Rows lie near named flat spaces through zero. A row that begins with a name and a colon came from that space; any other row is followed by the name of its block's space that it lies nearest.
z575-z629: [  -5 -247 -101   60  112 -108  292 -140  125 -199  -88 -114 -211  -96
 -109  -80  182  128    5  110  -41  -39]
z710-z535: [-173  200 -167  -53  419 -149   66  -28  146 -138 -181 -230  271  -16
  -73    8  213 -291   62 -195 -132   32]
z104-z342: [-118  -12  140 -117 -214 -183  291   -6  -93  115   88  -38 -104   22
 -116   55 -163  135  -57   44    6  -97]
z104-z342: [-356   55  165 -242  106 -262   89  -16  132    5 -117 -147  282  -37
  -51  154 -215 -386  123 -255  144 -165]
z932-z322: [ -34  -13   23   -4  120   18  -90  -17  -83 -157 -116 -201   14   10
  -41 -155  -18 -198  -43 -108    4  168]
z932-z322: [-290  177   87  -76  -18 -213  647 -183   22  147   95  308 -109 -265
 -141  551 -151  208  213   -1  -40 -432]
z991-z172: [-120  -29   24   28 -240   41   19  180  -11   81  242   17   -9   47
  -25  133 -166  -15   51    2  219   12]
z104-z342: [ -50   95 -145  -36  -63  158  122 -253   58  175  133  184   82  -59
 -172  -82 -102  -17  152   64  216  147]
z710-z535: [   0  117   67  -38    0 -202 -110  109  -53  116   54   29  -47  146
   52  -64   28 -108  -62 -130   24 -186]
z104-z342: [-171  -10   86 -175 -156  111  304 -315  -12  223  245  132  -34  133
  -83  173 -328  -15  173  110  170   77]
z932-z322: [   7   -6  324  120  -24  262   17  -90   48 -218  223 -120   -7  146
  189  283 -361  -45  124   11  -71  152]
z991-z172: [  17   88 -126  -18  -83 -140  415  -64  -21   43  149 -146 -133  193
 -177 -141  140  271 -110  178 -253  115]
z575-z629: [  29   52  208   35 -195   36  -46  156   47   93  115  320  -96   16
  251  299 -199  121  -42   41   -5 -517]
z575-z629: [  36  -16   45 -137   80 -106 -339   52 -139  122  -63  -83    1  -47
  107  -92  107   23 -232  -39  -48   22]
z575-z629: [-175 -102   32  -73  -68   76  510 -298  131  101  145  204 -103 -136
  -70  387 -193  213  174  203   87 -204]
z991-z172: [-41 161 -55 163 -15 103 322 -29  85 -22 206 113 -26  80 -63 217 -66  24
 204  22  16 -63]
z932-z322: [   0   49  143  -78 -237 -192  149   45 -306  323  243  109 -325  119
  -37   77  -80  231 -148   53   44 -180]
z16-z577: [-216  185   40 -185   48 -235  301 -218  170  171  -98   34  330 -352
 -240  103 -107   42  125  -79   84 -114]
z16-z577: [  92 -134  -86  -56 -178   71 -214   20  -74  224  -35  276 -104 -161
   20 -133   30  142 -129  115  213 -155]
z104-z342: [ 140   59  -58   98   62  -85 -320  273 -156 -232 -342 -282   84 -170
  -95 -479  190  -76 -293 -155 -102  136]
z16-z577: [  11  -34  -35   -6 -111 -121 -179  220  -35   21   68  -96  -56  131
   20 -193   78  -46 -142  -37   43    6]
z932-z322: [ 211 -182   22  126  126  132 -615  273  -63 -411 -209 -238  -91  273
  300 -339  153 -306 -180 -116 -194  206]
z932-z322: [-168  155  -12 -190   96  -98  -38  -83 -147  341 -113 -130  365 -374
 -284  -14  -76  -86  -30 -152  363  109]
z710-z535: [  32  146   21  125   88   49  -50   20  101 -194  -86   96   30  -20
   57  -54  -34 -156   61 -119  -61 -152]
z932-z322: [  34  133    4  178 -165  128   36   54 -173  -73  227   12 -163   79
  -99  -92 -116    5   45  -35   33  248]
z991-z172: [  27  178  -26  337 -132  189  312   51 -163 -172  359   33 -329  119
 -117   87 -100  105  108   23  -31  155]
z932-z322: [ 174  121  -63   11   34  132 -301  -15  -50  115 -111   91  130 -254
   23 -185   82  159 -206   51   -3    2]
z104-z342: [  33   79  -79   15 -309   88  -70  158 -187  163   72   74  -16 -113
 -153 -216  -81  143 -172   64  157   72]
z710-z535: [   9   54  129  -45 -159   85 -195  -18 -113  185  125  206  -38 -138
   73   75 -185   95  -60   10  129  -62]
z932-z322: [  64  -90 -132   49  146  107  -68   37  -53  -88 -202 -104   54 -106
  -28  -45  161   -8  -46   23  -15  104]
z710-z535: [ -22 -132 -189 -123 -153   80  168   52  114  147 -241  -51  306 -126
 -204 -148    2   67  -67  170  193  -56]
z575-z629: [   1   51  -84   50  -45  -14  239    2   73   28   40  118  -46  -26
  -45   93   54  158   26   94  -62 -168]
z710-z535: [  91 -200  -56  208 -155  328  100   -7  178 -238  103  374 -264  -22
  220  284  -40  228  154  242 -142 -153]
z991-z172: [  -5  129 -154  -23  -57  -79  197  -86  -57   54   32  -15  -56    9
 -213 -256   87   96  -67   50  -66  121]
z16-z577: [-224   40  125 -294  -17 -120 -155 -101  248   57  -85   64  351  -36
   88   52 -211 -248  111 -121   19  -45]
z991-z172: [ -49  -64  -28   65 -162   -6   94  276   69 -102   89 -342  158  201
  -93  -65  -37  -63  -10   13   51  201]
z104-z342: [ 176  -29   36  -79 -164   31 -254   81 -254  208  -74  -52  -10    5
  -28 -295   -2  120 -276   66   66   95]
z710-z535: [ -48  123   22   35  231   40 -129 -111  -31 -124 -114   36   48 -168
   10   23  -12 -194   87 -178   -1   45]
z710-z535: [ 121 -210 -153  189  145   56 -232  247   -3 -322  -32 -122 -264   84
  216   -8  345   62 -141   58 -244   50]
z710-z535: [ 159   -2 -152  312 -161  105  283  169  -53  -81  151   -6 -210  136
 -152  -86   99  162   40  110   54   17]
z575-z629: [-225  105   94   20  -88  228   -1 -113   35 -125  202  273  -36   10
   80  273 -361 -262  306 -117   90   80]
z991-z172: [ -14  178  -57   58 -168  -18  263  -76 -133  117  351  169 -282   50
  -83   89    4  307   -2  122 -151   84]
z104-z342: [-362  192  -35 -280  110 -320  596 -340  306  377   90  350  224 -138
 -136  538  -64   27  387  -22   75 -420]
z991-z172: [ 378   88  187  276 -227  231  -98   46 -251  -83  239  236 -549   70
  239  -75  -60  487 -336  229 -307 -195]
z575-z629: [ 177  -99   14  105  156  -62 -276  185  -64 -256 -259 -305  -15   38
   56 -316  200 -104 -204  -95 -119   78]
z710-z535: [-112   -2 -126  197   95  116  385 -115  101 -295   35 -110  -28 -266
 -209  137   21  113  170   45  -43  211]
z575-z629: [  10 -188   70 -251   40  -28 -150  -79   46  134  -58  104  -20  158
  291  204   53   80  -66  141 -211 -120]
z104-z342: [ 202  -26  -29  -46   53   10 -395   44 -189   55 -256   -3   -7  -98
   45 -337  152   15 -252  -22  -34   42]
z104-z342: [ -62   73  257 -292 -101 -276 -146  -24 -183  348  -18   11   63  -32
   23   -2 -152   24 -168  -89   59 -148]
z710-z535: [  22  -40  -89  176   99  -22   48   72 -156  -98   28  -66 -230   -1
  -96  -41  139  -67   35  -86  107   54]
z16-z577: [ 118  117  278  -39 -177  111 -180   23 -153  144  103   13  -10   44
  130  -36 -273  120 -242   48    0 -115]
z991-z172: [ -51  213    9  181  133  380  355 -266  104    1  321   87   55   84
  -15  400 -231  -24  288   72   96   48]
z710-z535: [ -11   69   51  -20   18 -131 -180   55   58  -58 -223  161   68 -249
   24 -111   -4  -87  -34 -151   19 -256]
z16-z577: [ -29  183   98  160   75 -118  230  -80   66 -129  260   40 -190  132
   20  155  -23    3  169  -91 -143  -52]
z710-z535: [-116    0   51   53  -56  -15  360 -102  -30  -53  297  -23 -180  219
  -45  287  -93   37  254   28  -96  213]
z932-z322: [ 173  -17   49  -11 -105 -118 -282  189 -346  143   69 -114 -247  245
   45 -281  115   35 -272  -28  -24  101]
z16-z577: [ -78   53  -46   35  203   16   -3  -55  -31 -164  -23  -71  -35   30
    9   57   61 -172   95 -111  -94  145]
z575-z629: [ 349  -40  100  168 -132  257 -200   40  -92  -11   35  -21  -96   91
  112 -225  -48  209 -217  166  -26   28]
z710-z535: [-130  273  -18  189    2  -14  462  -11   72  -85  323  -16  -73  227
 -136  181 -109  -94  238  -76   -3  -25]
z104-z342: [-103 -157   -8  -92   -4 -213  218   48  112   72   90  -20  -97  194
   62  224   98   44   64   65  -45 -191]
z104-z342: [  21  124  155  -33  -54  100  127 -135 -170  156  113  -39   30   54
  -59   96 -211   64    8   28   33  113]
z575-z629: [-419   41 -127   84  109 -168  513  -88  -53 -185  131   -3 -212 -154
 -326  253  -41 -246  370 -222  196   92]
z991-z172: [  78   65  168   98 -150   13  254 -137  152  -23  226   97  -93  157
   24   45 -190  130  109   86  -51 -112]
z16-z577: [ 110  -95 -109   75 -189  215  426 -204  160   39  -30  282  -37 -165
 -112   80  -53  378   97  321  -15 -147]
z16-z577: [  96   71  -49  153  -32  -22 -121  254  -85  -15  225  -24 -209  317
  127  -24  137  -20  -83  -25  -69  -46]
z932-z322: [-150   64  -81   88   79  102  143   13  120 -106  246  -15  -11  225
   45  244  -35 -185  225  -39   10   87]
z16-z577: [ 223  136  -24  224  -88  207   48  -63  -92   86  137  279 -153  -56
  -15   14  -15  217   50   90   41  -57]
z104-z342: [-121  -33   -6   16  -20    7  112   60   95   41  247   51  -53  177
   98  320  -33  -34  150   22   40  -69]
z16-z577: [-349  181  -36 -177  123 -246  672 -310  148   39   70 -175  159 -232
 -321  226  -53  157  107   34 -127   56]
z932-z322: [-142   94 -197  261   72   51  334   -7  156 -129  270  108 -117  -78
 -141  233   62  -24  293  -40  149  -21]
z991-z172: [ 127   59  135 -268 -229   61 -623  123 -157  239 -183  -58  369  -25
   93 -360 -152  -40 -288  -25    2  250]
z991-z172: [-342   82 -229 -108  150 -111  454 -103  184  -24   37 -159  186   26
 -249  127   46 -184  197  -38   50   83]
z16-z577: [ 161 -151 -136  337  -44  108  241  -15   74 -375   73  -21 -309  106
  -91 -153  140   93  169   90 -107  213]
z575-z629: [  76  -18  243 -100 -282   86 -199   42 -109  325  254   40   70  212
  119   81 -285   43  -26   55  194   60]
z16-z577: [-297 -117  -84 -126  367 -266  413 -153  195  -13  -50 -246  125 -105
 -115  396  178  -64  201  -45   12  -48]
z991-z172: [ 203  198   52  237 -281  191   29   60 -207   37  228  207 -235   78
  -52 -144 -152  167  -40   50   29   20]
z991-z172: [ -46 -186   82 -106 -286 -176 -234  196  -38  145   82  136 -148  -87
   85  -33  -42  105 -139   15  154 -179]
z16-z577: [-176  309 -161  173  214 -323  637  -62   13 -173  108 -192 -104  -88
 -364   56  215   69  150 -135 -192   67]
z104-z342: [ 404  -53  207  -42  107  230 -592    1 -160  188 -334   52  215 -119
  284  -71    6  109 -248   52  -24  -90]
z932-z322: [ -98  -95   71 -126  111 -121   62  -66  177   -8 -212   14  177 -177
   39  169  -15  -32   64  -28    3 -224]
z575-z629: [ 304 -292  187   97   -4  139 -418  115  -13 -329 -253  -36 -164  146
  346 -168   32  -16 -145   46 -249  -18]
z932-z322: [ 225  107  -85  139  -77  133 -380  160 -435   71  -74  -32 -147 -223
 -126 -417  105  117 -329  -40  114  216]
z932-z322: [ 398 -185  110    8 -312  158 -386   74 -199  148  -23   55 -201   35
  141 -411  -11  361 -427  257  -17   -8]
z104-z342: [-202   67   39 -312  -34 -176  106 -127   78  395  -72  288  210 -155
  -17  258 -114   -9   83  -18  155 -363]
z575-z629: [ 281 -203  186  145  -31  -32 -439  305  -80 -239 -140   37 -317  157
  383 -107  121   33 -246  -17 -220 -294]
z991-z172: [  34   23  -26  -94 -191   64 -303  129  -40  387   19  300  194 -117
   48   68  -69    6   19   -8  316 -145]
z575-z629: [ 204  -72 -110  155   34   10 -211  115 -132 -138   65 -177 -233  259
   27 -343  237  -27 -123    1  -93  272]
z575-z629: [  83   17   72  -54  -76   13 -114   49   49  123  -76   51  199   54
   55   -9  -65  -26   24   -5   41  -57]
z710-z535: [ -21 -111   14   -6  128 -231  -58  121  -24 -138    6 -289 -147  175
   52  -95  187  -75 -122  -69 -121   41]
z16-z577: [-240  -46   76 -189  277 -151 -209  -31  148 -132 -172 -147  222   -1
  120  107  -21 -420  112 -242    6    7]
[-144   85  -26 -122   79 -111  111 -120  194   99  -63   99  263 -129
  -60  152  -25  -79  196  -70   48  -71]
z16-z577
[ -86   54   47   41   23  -22  357 -139   57   24  218  -30  -53  119
  -70  231  -86   36  184   29    6   23]
z104-z342
[-288  160 -192 -175  -40 -200  290  105 -159  393   48 -185  263  -82
 -410   24    9 -112   17 -102  378   74]
z710-z535
[ 125  -41  -96  316   -9   90 -279  324 -221 -387  -69  -35 -314   27
   33 -237  157 -153  -51 -158  -59  157]
z932-z322
[ 395   54 -145  330    0  100 -439  244  -53 -270  -54  254 -376  110
  248 -381  331   91 -206    7 -283 -148]
z575-z629
[  24  111  -27 -214 -177  161 -107 -279  -39  358  160  130  194   60
  -84 -178 -183   47   16  118  128  325]
z104-z342
[-453 -187 -212 -191  421 -266  250  -76  113 -254 -309 -401  174 -302
 -233  146  220 -290  121 -173   19  183]
z710-z535
[-181   66   62   39  155  -44  176  -62   -3 -226   99 -200  -42  148
  -37  136  -78 -242  178 -152  -84  201]
z710-z535
[  56    9   83   40   42 -319   63  -54   32  -82 -113  109 -208 -261
  -26  -98  139  200  -81  -56 -143 -272]
z104-z342
[  75  -10  201   20 -124  125 -173 -105 -179   64  109   40  -76   21
    7  -73 -247  -63   42  -55  175  192]
z991-z172
[ -44   90  128  -46 -124 -244  213  -76 -181  119  169   13 -234  -25
 -117   10  -47  206  -53   -8  -79    6]
z16-z577
[-122  123  -54 -139  117 -198  -73  113   79   83  -40  -75  164   83
   44   16  109 -141  -67 -103  -64 -139]
z710-z535
[ -14  -34   56  -32  -58  -55  207   22   42   83   39 -100    1  -25
  -32   72  -35  187 -139  123   13 -201]
z16-z577
[ -31  144  -33  143   44   46  548 -172  246   -7  215   85   25  174
  -86  258  -67   49  292   80  -15 -151]
z991-z172
[  96  -66  153   56 -196   23  -23  163  -24  -49  102   38 -187   46
  184  102  -65  271 -198  144 -176 -208]
z575-z629
[-179   21 -169  -82 -106 -194   72  237 -166  231  -49  -28   77 -163
 -251   -6   90  -42  -31  -98  276  -42]
z710-z535
[-149  118    5  -45  -10 -142  -45  115  -27  117  162  128  -69    4
   66  192    4  -44    7  -98   35 -188]
z710-z535
[  40  109  138 -132  -75   24  119 -294   71  197  -33  236  162   -3
  -26   38 -214   23  172   27   12  -44]
z710-z535
[ -90   57    2  -90 -200  121  252  -68   63  227   26  207  183 -136
  -99  206 -220  129   91  124  153 -157]
z104-z342
[ 102  -30  -27   99  236  148 -187   -1  -70 -170  -31 -153  -83  224
  130  -74  101 -208  -25  -55  -67  135]
z710-z535
[-181 -105   34  -97  -74   80   73 -131  175  -17  -80  228   61 -365
    3  174 -198   45   56   58  151 -242]
z710-z535
[ 164  -31  -59  -15  128   27 -119  -24  241  109 -206  104  264  -66
  104   -3  140   41    6   64   27 -255]
z991-z172
[  83   38    7    1   43    2   65  -27   73   63  -56  128   16   35
   85   91   48   87   -6   64  -91 -239]
z991-z172
[ 109   81 -211  197 -206   21   78  172  212   16  223  239  -81  165
    0 -109  128  112   69   99   20 -165]
z16-z577
[  59   49   69 -155 -203   78 -252   18  -43  286 -130  207  220 -182
    8 -128 -176   39 -132   27  200 -162]
z710-z535

Each name stands for a flat space through zero: a line, a plane or more. A row that begins with a name and a colon came from that space; any other row is followed by the name of the space it lies nearest, among the names in its block.
z630z82: [ 146 -127  132   93 -163  -91 -455   19   51   39   99  102    4 -172
   48  325  394   34  147 -378  -56 -135]
z467z877: [  92  -24   76   14   86   90  196   65   16  -65   30  -29  -45   76
  -92  -14  -75   25 -103    5  -34   85]
z623z19: [-104  107 -170   81  173 -110   67   39  -56   93 -144 -142  280  -58
    8  -55   -9  125 -110   75  -67   90]
z630z82: [-104  -55  -15  -67  230 -109  265  -81  -88  -47   58  -22  -37  176
   50  -87  -51 -153 -105  165  175    6]
z623z19: [ -78 -421 -236 -160  511 -114  374    5  -14  109   93  -76 -152   15
   -3 -155 -112 -111  183  171   -3  283]
z267z497: [  35 -278  221 -112  -76  -31 -142  -48 -176  -81   60   41   91   88
 -107   92  207  -73  -58   -8  -45   57]
z630z82: [ -34 -207   62 -189  122  125  243  -60  -57  -44   87  -27 -194  101
  -50 -111 -150  -22    0  104   -3  137]
z467z877: [  53   73   46   41  158   38   82   42   70  -93   80  -50  127  -14
  -13  -32  -29  118 -107  -24  -16   57]
z267z497: [-244  188 -178  118 -400  141 -620    0  116  172  -18  213 -216 -172
  251  179  158   76  406 -380   97 -301]
z630z82: [ -54  182  -75   20   25  -73  163  -83  -49   -5  -90  -38  186  114
   41 -142 -128  -34 -154  245   91  -63]
z267z497: [ -24 -277  -64 -206  149   78  324   28   48  243   50   33 -469   83
  -11 -103  -81 -190  177  140   -1  315]
z487z744: [  22   -7  -68  -53 -290   36 -255  -21   84  275  -83   83 -142 -147
   64   41   93   -6  238  -31  -98   35]
z467z877: [ 158   67   78   46  -74   82 -116   13  188  -32  140  102  -38  -53
   50   46   42   43   82 -114   18  -65]
z267z497: [  50  -95   49  -20 -210   44  -45  -32  -53  181  -15  229  122  310
  -17  -38  160 -205    3  242   81   77]
z623z19: [  51  351  195  211 -384  139 -331   58  -21    0 -105   71  283   58
  -13  181  216  180 -231 -185  -37 -143]
z623z19: [ 285  -71  237   72 -240  161  -79   66   77   12   93  198  -35  172
  -96  140  168  -59  -25  -82  -22    2]
z623z19: [  74   28 -142   98 -156 -145 -102  -73    4  107  -89  114  160   60
   60    2   43 -126   93  134   69 -184]
z487z744: [  50 -254  -48 -115  170   -7  243  -48   29   98   79  -25 -392  -20
   30   21  -74  -76  147  -41    6   58]
z487z744: [ 124   70  137  -14 -190  265  -94  185  152  169    0  105   55   34
 -119  -48  101   72  -12   48 -170  356]
z630z82: [  -8  335 -148   73  -54  -89   66 -100  -20  -84 -221 -230  205 -214
   25  -99 -294  222 -137   77  -93 -219]
z487z744: [-113   -3 -178  -83   32  -71   79 -102    4   60  -44  -35 -171  -71
   99  -99 -166  -66  145   95   61  -81]
z487z744: [-207  -36  204 -218 -122  362  -35  -13  -40   42  122  105 -212  182
    9  -84   19   38  -21   13   39  234]
z630z82: [ 270  314  -70  461  -11 -385 -108  125   37 -202 -124   50  652   74
  -63  118  157 -130 -236   57  107 -343]
z467z877: [ 187  216  144  107 -179  123  117    6   38  -38  -30   77  157  214
  -60  -27  -45    9 -230  124   33  -58]
z487z744: [ -37   87 -168  -23  469 -268  320 -105   69 -219   66 -287 -109 -278
  119  -88 -295   74  -28  -32   70 -169]
z267z497: [-248 -190 -171 -103   10  -92   37 -220 -228  146  -47   88   37  244
  136  -74   18 -157   78  217  186 -112]
z623z19: [ -81  151  -53  -48   56  -19    3  -76   93 -111   60  -69 -145 -165
  117  -65 -167   51   66  -52   71 -139]
z630z82: [-142 -521  103 -165   58   65 -162   60  -94  157  213  248 -279  221
   -2  124  377 -271  248  -98   98  259]
z630z82: [ 107  183   18  124  -17   -3   83  -15  -31 -148  -93 -113  245  -19
  -64   -6 -134  167 -207    8  -65 -146]
z487z744: [ 108  209   -8  196  358 -285  259  140   27 -368  -29 -242  191 -137
 -114    2 -145   -8 -273  -32   16 -106]
z267z497: [ 199 -163  215   93  -79  260   48  254   39  -19   76  158  -94  226
 -228  121  139  -53  -50 -122  -85  221]
z467z877: [ 105  -82  150   82   68   40  133  176  -16  -94   59   86    8  225
 -159   51  103 -158 -133   11   38  136]
z630z82: [ 242   71   16  169 -167  -51 -252   63  117  -63  -35   -6  107 -232
  -46  166   67  125   74 -227 -144 -178]
z267z497: [ -15 -254    3  -14  262  -39   44   29  -55  -54  121   -3   94   55
  -33   31  103    9   12  -48    0  103]
z630z82: [ 190 -224   27   53  168 -151 -114  117   92  -92   98  -70  -73 -275
  -77  183  135   29  142 -281 -144   22]
z623z19: [ 185  -79  -58  139 -200   38 -335   61  141   91   41  187  121  -64
    8  122  169   31  243 -141  -69  -91]
z467z877: [-153  -77 -129  -27  -57 -123   71  -28 -118  277  -93  194   51  349
   57  -98  148 -370   31  356  203  107]
z487z744: [-111  107 -159  -76  197   -4   33  -55  154   56   65 -116 -119 -253
  165 -101 -144  163  134  -55   -8   29]
z267z497: [ 284 -213  239   50  -40   60   29  113  -40  168   35  137  321  284
 -182   90  346  -45 -199  115 -121  321]
z467z877: [-151  243  -94  -80 -270  213  179  -86  -58  219 -213   33  -60  204
   33 -221 -243   -6  -80  325   33   55]
z487z744: [ -35 -193  116  -63  199   34  155  -38 -126 -139  119  -21   24  161
  -47    8   17    3 -124   -6   51   44]
z267z497: [-150 -206   31 -173 -221   95 -193  -85  -18  408   60  227 -403  126
  168  106  295 -188  254  -52  104  123]
z623z19: [  -9  220  144  -32  -82  235   60  -63    4   -8   -5  -83   57   13
   22  -33  -91  281 -216  -40  -67   27]
z467z877: [-217 -356  -77 -143   31  -34  -98   -4 -171   71   12   95  -93  113
  -26  -21  110 -200  195   74   44  124]
z467z877: [273 -79 173  36  86 118 112  55 136 -50 176  66  43  83 -66  39  56  62
 -72 -47 -42  99]
z623z19: [-330  -80 -249 -208   95 -123 -176 -138  -58   49  -50 -152 -103 -331
  145 -119 -124   81  269    0  -44  -11]
z623z19: [-385   94 -346  -47  385 -218  285  -63 -154   30 -168 -255   44  -74
  106 -195 -240   14  -55  183   82   22]
z267z497: [  94  -79  184   83 -165   66    1    4 -140  -46   13  178  168  373
  -98   82  165 -141 -176   78   96  -55]
z467z877: [ -30 -178 -160 -186  -62  230  172 -124  114  268   85  187 -339  161
  118 -193 -189  -97  307  216   80   94]
z630z82: [ -95 -190  -32  -58 -103  170  -47   20  -21  230   45  217 -157  236
   34    0  128 -131  168   47   74  138]
z487z744: [  13  -33  -88  -98  130  -10  165  -70  100   64   52  -65 -240 -119
   85  -69 -150   19  115   14    2   19]
z467z877: [ -28   -1   23 -112  -30  138   65  -51    8  164    1   18   44   78
   22 -111  -13   75  -34  149  -46  189]
z630z82: [193 -70 151  73  60 -55 -72  98  69 -78 110  43 134  -3 -78 105 191 -21
 -59 -90 -39  67]
z630z82: [  89  -35    7   89  -55   15 -180  111   76   99    8   67   74  -55
  -26  106  182   36   75 -124  -83   77]
z487z744: [ 235  284 -114   69 -155  -98  -65 -111  269  126  -44  -40  -57 -303
  162    1 -118  111  126  -29  -49 -222]
z623z19: [  10  167   43  226  124   30 -214  154   69 -185   86    1  407  -41
  -19   89  152  213 -124 -213  -16  -30]
z487z744: [  78  -77  115  207 -182   87 -387  125  -35   79   31  192  278  127
  -42  262  415   75   -6 -255  -41  -13]
z267z497: [ -10 -437 -108 -110 -205   65 -111  -47    1  406   80  395 -308  313
   83   31  240 -386  417  140  146  101]
z623z19: [-139  -93   27   31 -301   94 -428    1  -31   51   60  231 -228   42
   95  204  235 -103  258 -277  114 -190]
z467z877: [  61 -637    8  -73   -4  -87   37  -35 -252   31   43  202  -67  332
 -146   95  177 -349  167  110   54   13]
z487z744: [ -49  -90   74  -53  -72  103  -54   91  -65  118  -56   -3  -56   18
  -88   44  113   24  -17  -42 -115  217]
z467z877: [-111  207  115  -46 -181  146 -242   -3  -58  -94  -98 -159  146 -223
  -43    6  -39  320 -125 -141 -192   20]
z267z497: [ 109  591   63   95 -161  -85  102  -57   73 -130 -174 -137  382  -47
   -4 -184 -215   88 -371  286    4 -127]
z623z19: [  43 -359  -58   86   55   38  -77  128  -66   99   44  177  106  203
 -102   97  216 -100  141  -37  -23  125]
z267z497: [ 426  241  346  -65  257   12  615  182  190  -79  -12 -313   -2 -106
 -265 -134 -175  100 -513  201 -260  482]
[ -82  -31   86  -76   15  251  -22  124   43   55   43  -35 -195  -67
  -53   20   12  160   25 -170 -128  250]
z630z82
[  51 -190  248   72  -44  172  -92  163  -94   13   89  147   57  263
 -140  192  327  -23 -124 -167  -22  182]
z623z19
[  66 -285  252 -135   30  176   34  101  -46  -13  119   22 -172   71
 -159   75  135    0  -33 -102 -122  294]
z623z19
[  46  284  -26  -98 -220   63  -98  -84  231  160  -21   -9 -176 -239
  144 -104 -121   75  125   51  -41   -6]
z630z82
[  73   52 -101  140 -114 -144  -36  -31  -44  -85  -91   75  188   94
  -19   -4  -43 -139    5  117   87 -250]
z630z82
[ 185  157  249  108 -229  113 -106  201  -16  -49 -141  -76  173  -58
 -238  119  114  143 -256 -109 -249  159]
z623z19
[-159  231  -12   40 -119   96   -6  -94 -134    2 -139  -83  136   54
   53  -13  -85  191 -187   -4    9 -131]
z630z82
[ -74  -57    4  -12   67  135 -203  162  137  -51  142   63  -85 -123
  -13    9   69   57  187 -184  -43  156]
z267z497
[   9 -337  114 -131    4  135   89   15  -39   81  172  258 -118  375
  -54  -56  135 -275   85  181  127  213]
z630z82
